Below are the code and all the weights of a small trained network. Each question names an input and a class and asks about switching units off, where a switched-off unit gives its printed mean instead of its output.

import numpy as np


def w(rows, s, z=0):
    codes = np.array(rows[::2]) - 128.0
    scale = np.full(codes.shape[1], s)
    scale[-1] = z or s
    return codes * scale


def f(y):
    return np.maximum(y, 0)


def log_softmax(a):
    a = a - a.max(-1, keepdims=True)
    return a - np.log(np.exp(a).sum(-1, keepdims=True))


def net(x, mask):
    res = np.array(x, float).reshape(1, 4) / 4 @ E
    y = f(res @ A[0][:, :-1].T + A[0][:, -1])
    res = res + np.where(mask, y, B[0][:, -1]) @ B[0][:, :-1]
    return log_softmax(res[-1] @ U[:, :-1].T + U[:, -1])


A, B = {}, {}
E = w([
[85,171,144,58,124,159,145,248,175,116,168,86],'x0',
[103,51,234,174,197,100,148,140,94,62,153,130],'x1',
[148,207,168,164,6,125,171,185,65,91,186,158],'x2',
[208,135,183,84,119,222,185,99,139,110,161,135],'x3',
],0.013)
A[0] = w([
[159,151,158,190,3,120,138,159,118,95,133,118,122],'neuron 1',
[143,103,89,89,228,162,94,99,181,126,114,110,125],'neuron 2',
[183,106,121,170,105,117,128,30,105,126,128,137,106],'neuron 3',
[118,91,102,121,184,133,152,115,166,145,118,136,78],'neuron 4',
[130,106,195,130,184,123,145,169,105,103,152,117,148],'neuron 5',
[105,110,140,127,146,151,116,126,117,91,124,138,80],'neuron 6',
[70,121,76,161,119,29,110,189,133,114,95,121,129],'neuron 7',
[172,129,171,87,137,208,163,94,150,112,131,117,80],'neuron 8',
[111,131,126,92,133,144,133,203,144,125,141,122,89],'neuron 9',
[143,109,137,169,134,110,153,100,109,115,121,147,166],'neuron 10',
[96,128,123,141,131,110,123,142,109,138,120,141,251],'neuron 11',
[114,104,185,153,148,106,139,141,117,117,138,141,77],'neuron 12',
[101,134,99,149,130,75,134,164,149,133,121,115,73],'neuron 13',
[128,147,113,194,122,72,133,89,117,148,105,136,116],'neuron 14',
[141,120,136,147,78,97,145,128,86,139,132,151,86],'neuron 15',
[177,124,160,117,126,179,172,92,136,122,124,146,172],'neuron 16',
[155,123,142,132,130,169,144,168,125,138,124,118,64],'neuron 17',
[101,143,147,89,163,118,146,238,172,124,134,118,117],'neuron 18',
[152,162,18,78,59,163,137,110,151,159,127,122,121],'neuron 19',
[129,148,132,156,103,143,130,156,92,111,160,154,96],'neuron 20',
[111,104,206,160,162,108,155,132,122,104,134,121,90],'neuron 21',
[142,123,159,91,119,191,133,139,153,110,110,116,150],'neuron 22',
],0.013,0.011)
B[0] = w([
[83,139,140,87,160,73,219,133,115,150,100,119,244],'neuron 1',
[93,154,162,92,127,64,237,149,106,137,104,128,253],'neuron 2',
[83,107,134,112,137,247,89,139,114,89,114,115,235],'neuron 3',
[82,146,132,108,143,99,152,144,73,145,100,140,189],'neuron 4',
[175,148,114,168,81,111,130,113,216,121,73,130,230],'neuron 5',
[128,133,115,148,130,91,100,119,105,138,99,143,151],'neuron 6',
[186,127,136,151,161,105,90,130,61,143,217,148,244],'neuron 7',
[134,118,125,131,177,79,51,136,30,141,199,150,210],'neuron 8',
[95,122,135,100,150,215,96,123,96,104,72,134,192],'neuron 9',
[124,131,117,98,87,184,149,99,170,112,126,113,209],'neuron 10',
[176,142,137,122,71,133,210,135,223,122,244,89,217],'neuron 11',
[136,148,94,160,145,109,83,121,113,144,56,156,187],'neuron 12',
[132,103,129,146,171,127,81,119,64,138,159,146,168],'neuron 13',
[105,122,132,102,126,197,86,139,126,112,124,125,204],'neuron 14',
[102,123,141,98,174,109,139,136,94,137,104,130,172],'neuron 15',
[151,136,118,137,113,124,119,152,147,137,237,114,220],'neuron 16',
[123,108,121,137,178,117,83,116,85,129,113,145,150],'neuron 17',
[77,101,121,91,106,245,110,90,127,98,111,115,235],'neuron 18',
[173,122,119,201,104,82,80,118,201,117,37,142,240],'neuron 19',
[101,109,139,104,159,78,153,120,98,147,112,130,181],'neuron 20',
[154,134,95,160,125,68,55,149,140,160,51,137,214],'neuron 21',
[154,115,123,161,116,152,150,115,126,132,195,116,195],'neuron 22',
],0.015,0.017)
U = w([
[53,145,188,69,147,47,235,152,95,168,108,94,100],'0',
[162,132,107,191,95,76,102,110,178,141,65,129,106],'1',
[62,87,147,85,120,218,110,92,107,78,129,77,108],'2',
[171,107,147,146,150,93,109,138,65,158,254,121,92],'3',
[165,137,160,118,45,116,220,135,218,125,228,28,251],'4',
],0.0099,0.012)

Each question gives the input, the list of numbers given to net, and the class t.
The units are the neurons (one row each of A and B). Each row of codes is followed by its name. A weight is (code - 128) times the scale printed after its matrix; where a second scale follows, it is the last column's (A, B and U).
mask holds one flag per neuron, in row order. A switched-off neuron (its flag False) gives its mean, the last column of its row in B, instead of its output. The means were averaged over made-up inputs and are rounded, as every weight is.
A unit's drop is (log p(t) with every unit on - log p(t) with that unit switched off) / (log p(t) with every unit on - log p(t) with every unit switched off).
unit that matters most: the unit with the biggest drop
k most important neurons: the k neurons with the biggest drops, biggest first
drop when u is switched off: that unit's drop, to one decimal
input [0,0,1,-6], class 3: unit that matters most -> neuron 7
input [-3,5,-5,-4], class 0: 2 most important neurons -> [neuron 2; neuron 19]
input [3,0,-2,-2], class 4: 3 most important neurons -> [neuron 3; neuron 8; neuron 14]
input [7,3,-7,1], class 0: 3 most important neurons -> [neuron 2; neuron 3; neuron 4]
input [3,3,0,-3], class 4: 2 most important neurons -> [neuron 19; neuron 8]
input [-3,-1,-2,-1], class 4: 4 most important neurons -> [neuron 18; neuron 9; neuron 8; neuron 1]
input [7,6,2,-2], class 2: 3 most important neurons -> [neuron 18; neuron 19; neuron 9]
input [0,-4,2,4], class 1: 4 most important neurons -> [neuron 19; neuron 11; neuron 7; neuron 2]
input [-2,8,-7,2], class 1: 2 most important neurons -> [neuron 5; neuron 21]
input [3,-1,-6,7], class 3: 2 most important neurons -> [neuron 8; neuron 1]
input [5,6,-1,0], class 1: 2 most important neurons -> [neuron 5; neuron 21]
input [-7,5,-6,-7], class 2: drop when neuron 20 is switched off -> 0.1
input [-8,8,-4,5], class 1: drop when neuron 9 is switched off -> 0.1
input [-8,-4,-7,-5], class 2: unit that matters most -> neuron 3
input [8,3,-3,-5], class 2: drop when neuron 18 is switched off -> 4.8
